Here is a tiny trained network, its code and every weight. The questions are about switching its units off for an input and a target symbol, where a switched-off unit gives its printed mean instead of its output.

import numpy as np


def w(rows, s, z=0):
    codes = np.array(rows[::2]) - 128.0
    scale = np.full(codes.shape[1], s)
    scale[-1] = z or s
    return codes * scale


def f(y):
    return np.maximum(y, 0)


def softmax(a):
    e = np.exp(a - a.max(-1, keepdims=True))
    return e / e.sum(-1, keepdims=True)


def log_softmax(a):
    a = a - a.max(-1, keepdims=True)
    return a - np.log(np.exp(a).sum(-1, keepdims=True))


def net(x, mask):
    ids = ['ΓΛαβδεζηθξπστφψω'.index(c) for c in x.split()]
    T = len(ids)
    res = E[ids] + P[:T]
    q, k, v = (res @ M[0].T for M in (Q, K, V))
    z = softmax(np.where(np.tri(T) > 0, q @ k.T / 4**0.5, -1e9)) @ v
    res = res + np.where(mask[0], z, O[0][:, -1]) @ O[0][:, :-1]
    y = f(res @ A[0][:, :-1].T + A[0][:, -1])
    res = res + np.where(mask[1:17], y, B[0][:, -1]) @ B[0][:, :-1]
    return log_softmax(res[-1] @ U[:, :-1].T + U[:, -1])


Q, K, V, O, A, B = {}, {}, {}, {}, {}, {}
E = w([
[74,85,65,149,106,100,120,51],'Γ',
[144,113,83,142,146,114,113,120],'Λ',
[127,175,149,122,160,131,48,82],'α',
[105,95,66,164,86,110,45,183],'β',
[199,89,156,153,163,134,110,111],'δ',
[109,148,126,136,179,157,68,133],'ε',
[165,106,173,190,204,149,149,142],'ζ',
[111,120,120,146,152,155,95,132],'η',
[63,100,115,103,168,96,68,190],'θ',
[127,135,130,99,230,109,125,104],'ξ',
[210,153,77,170,174,131,103,143],'π',
[158,80,229,134,253,154,153,190],'σ',
[25,96,53,87,50,171,10,74],'τ',
[221,131,166,198,161,178,105,207],'φ',
[147,246,28,199,180,196,52,158],'ψ',
[131,84,158,122,121,218,71,149],'ω',
],0.016)
P = w([
[156,9,12,69,253,255,66,97],'0',
[108,117,100,205,198,177,144,48],'1',
[119,104,104,201,170,158,128,111],'2',
[125,123,94,177,131,139,112,100],'3',
[134,105,111,135,135,127,85,104],'4',
[133,78,105,101,145,128,93,109],'5',
[147,45,96,111,137,122,100,99],'6',
[158,33,113,113,142,122,104,106],'7',
],0.0073)
Q[0] = w([
[104,212,209,119,100,46,113,58],'H0',
[168,90,108,64,141,199,63,117],'H0',
[101,45,73,124,246,156,15,100],'H0',
[83,253,138,138,7,61,180,170],'H0',
],0.0066)
K[0] = w([
[172,156,125,154,43,83,163,196],'H0',
[125,55,66,124,177,206,117,143],'H0',
[226,81,67,17,158,162,106,141],'H0',
[119,137,183,254,100,43,182,98],'H0',
],0.0065)
V[0] = w([
[254,65,29,204,47,149,178,232],'H0',
[211,173,83,80,143,35,233,23],'H0',
[9,158,47,121,87,42,154,177],'H0',
[112,70,142,132,12,97,74,5],'H0',
],0.0081)
O[0] = w([
[215,20,49,186,66,126,161,247,122],'H0',
[254,75,101,64,162,55,89,62,6],'H0',
[84,140,166,209,141,51,21,175,85],'H0',
[203,106,182,101,36,205,24,45,125],'H0',
],0.01,0.011)
A[0] = w([
[181,140,189,175,166,149,170,127,123],'N0',
[118,139,23,146,158,192,100,100,141],'N1',
[158,158,112,165,193,41,177,70,252],'N2',
[169,218,94,126,178,170,101,156,110],'N3',
[88,60,99,169,159,193,150,83,107],'N4',
[117,124,131,198,187,130,65,105,190],'N5',
[157,54,85,120,151,28,143,155,147],'N6',
[208,174,150,134,112,127,172,20,91],'N7',
[134,14,162,124,153,162,61,141,217],'N8',
[81,101,219,105,128,5,120,154,117],'N9',
[117,89,119,162,83,18,112,65,86],'N10',
[69,59,156,83,122,93,133,88,178],'N11',
[176,122,255,107,162,104,159,166,71],'N12',
[190,165,65,24,34,139,218,148,109],'N13',
[115,120,91,140,126,46,199,156,1],'N14',
[157,65,130,75,120,75,59,126,50],'N15',
],0.0093,0.006)
B[0] = w([
[112,150,77,96,112,153,85,148,152],'N0',
[159,138,192,167,175,138,115,93,236],'N1',
[151,108,77,105,170,151,135,201,158],'N2',
[133,124,73,148,73,125,148,114,157],'N3',
[135,140,196,120,121,107,77,149,251],'N4',
[147,108,90,65,125,61,121,192,212],'N5',
[42,82,67,196,172,112,150,86,147],'N6',
[96,75,81,79,113,169,120,122,156],'N7',
[167,146,146,144,131,104,176,164,201],'N8',
[208,136,93,155,80,122,161,67,147],'N9',
[151,165,120,175,87,93,203,109,143],'N10',
[163,179,64,101,91,111,130,151,177],'N11',
[172,189,100,116,132,169,145,163,136],'N12',
[100,86,138,79,117,132,108,205,175],'N13',
[206,251,90,109,96,180,90,156,161],'N14',
[114,120,148,128,183,174,104,201,143],'N15',
],0.011,0.014)
U = w([
[233,141,120,107,137,83,101,114,140],'Γ',
[153,73,128,190,220,137,189,74,155],'Λ',
[113,161,83,95,135,196,114,65,117],'α',
[135,102,142,217,99,138,129,147,82],'β',
[123,55,119,88,109,169,150,130,81],'δ',
[121,153,167,144,211,157,157,98,97],'ε',
[132,131,133,139,225,184,57,146,254],'ζ',
[130,139,166,167,194,174,157,96,110],'η',
[62,154,122,90,153,46,132,170,143],'θ',
[129,129,73,85,210,95,134,114,56],'ξ',
[133,89,38,164,168,156,94,117,52],'π',
[153,198,145,92,142,142,217,146,54],'σ',
[109,168,139,103,82,172,43,143,13],'τ',
[113,148,53,108,1,156,182,136,219],'φ',
[146,180,58,193,159,191,75,114,44],'ψ',
[112,152,202,134,108,210,201,119,70],'ω',
],0.0062,0.0085)

Each question gives the input, a string of symbols that net reads in full, and the target symbol t.
The units are the heads (4 rows each of Q, K, V and O) and the neurons (one row each of A and B). Each row of codes is followed by its name. A weight is (code - 128) times the scale printed after its matrix; where a second scale follows, it is the last column's (O, A, B and U).
mask holds one flag per unit, heads first, then neurons. A switched-off unit (its flag False) gives its mean, the last column of its rows in O or B, instead of its output. The means were averaged over made-up inputs and are rounded, as every weight is.
A unit's drop is (log p(t) with every unit on - log p(t) with that unit switched off) / (log p(t) with every unit on - log p(t) with every unit switched off).
The circuit of an input: a set's keep is (log p(t) with only the set's units on - log p(t) with every unit switched off) / (log p(t) with every unit on - log p(t) with every unit switched off). Starting from the 12 units with the biggest drops (on a tie, the unit counted first), units are removed one at a time, each time the one whose removal leaves the highest keep (on an exact tie, the one counted first), for as long as the keep stays at least 0.8.
circuit, biggest first: the units of the circuit, biggest drop first
top k neurons: the k neurons with the biggest drops, biggest first
drop of u: that unit's drop, to one decimal
input σ Γ π Λ ω θ, target σ: circuit, biggest first	(H0)
input δ α ξ, target δ: circuit, biggest first	(H0, N13)
input Γ ζ ξ ξ Λ β θ θ, target Γ: circuit, biggest first	(H0, N9)
input ψ Γ ζ σ Γ Γ θ ψ, target ψ: circuit, biggest first	(H0, N14, N3, N1)
input π φ σ ξ, target π: circuit, biggest first	(H0, N6, N2)
input θ θ ζ, target θ: top 2 neurons	(N5, N1)
input Γ Γ φ, target Γ: top 2 neurons	(N8, N5)
input θ β α, target θ: circuit, biggest first	(H0, N5)
input Γ β β, target Γ: top 2 neurons	(N8, N5)
input θ θ ω η σ Λ ε ξ, target θ: top 2 neurons	(N1, N5)
input ψ η θ θ Γ η θ θ, target φ: top 2 neurons	(N14, N1)
input ξ θ π θ θ β Γ σ, target σ: circuit, biggest first	(N12, H0)
input θ Γ α δ Γ τ τ ξ, target θ: top 3 neurons	(N5, N1, N14)
input θ α θ β, target θ: top 2 neurons	(N5, N14)
input ψ δ β, target ψ: top 3 neurons	(N14, N6, N5)
input τ δ σ, target τ: top 2 neurons	(N0, N1)
input θ ξ δ θ θ Γ Γ β, target θ: top 3 neurons	(N5, N14, N1)
input σ ζ δ, target σ: top neuron	(N14)
input δ α ω, target δ: drop of H0	1.2
input θ τ θ ε, target θ: drop of N5	0.5
input δ Γ ζ δ β, target δ: drop of N13	0.5
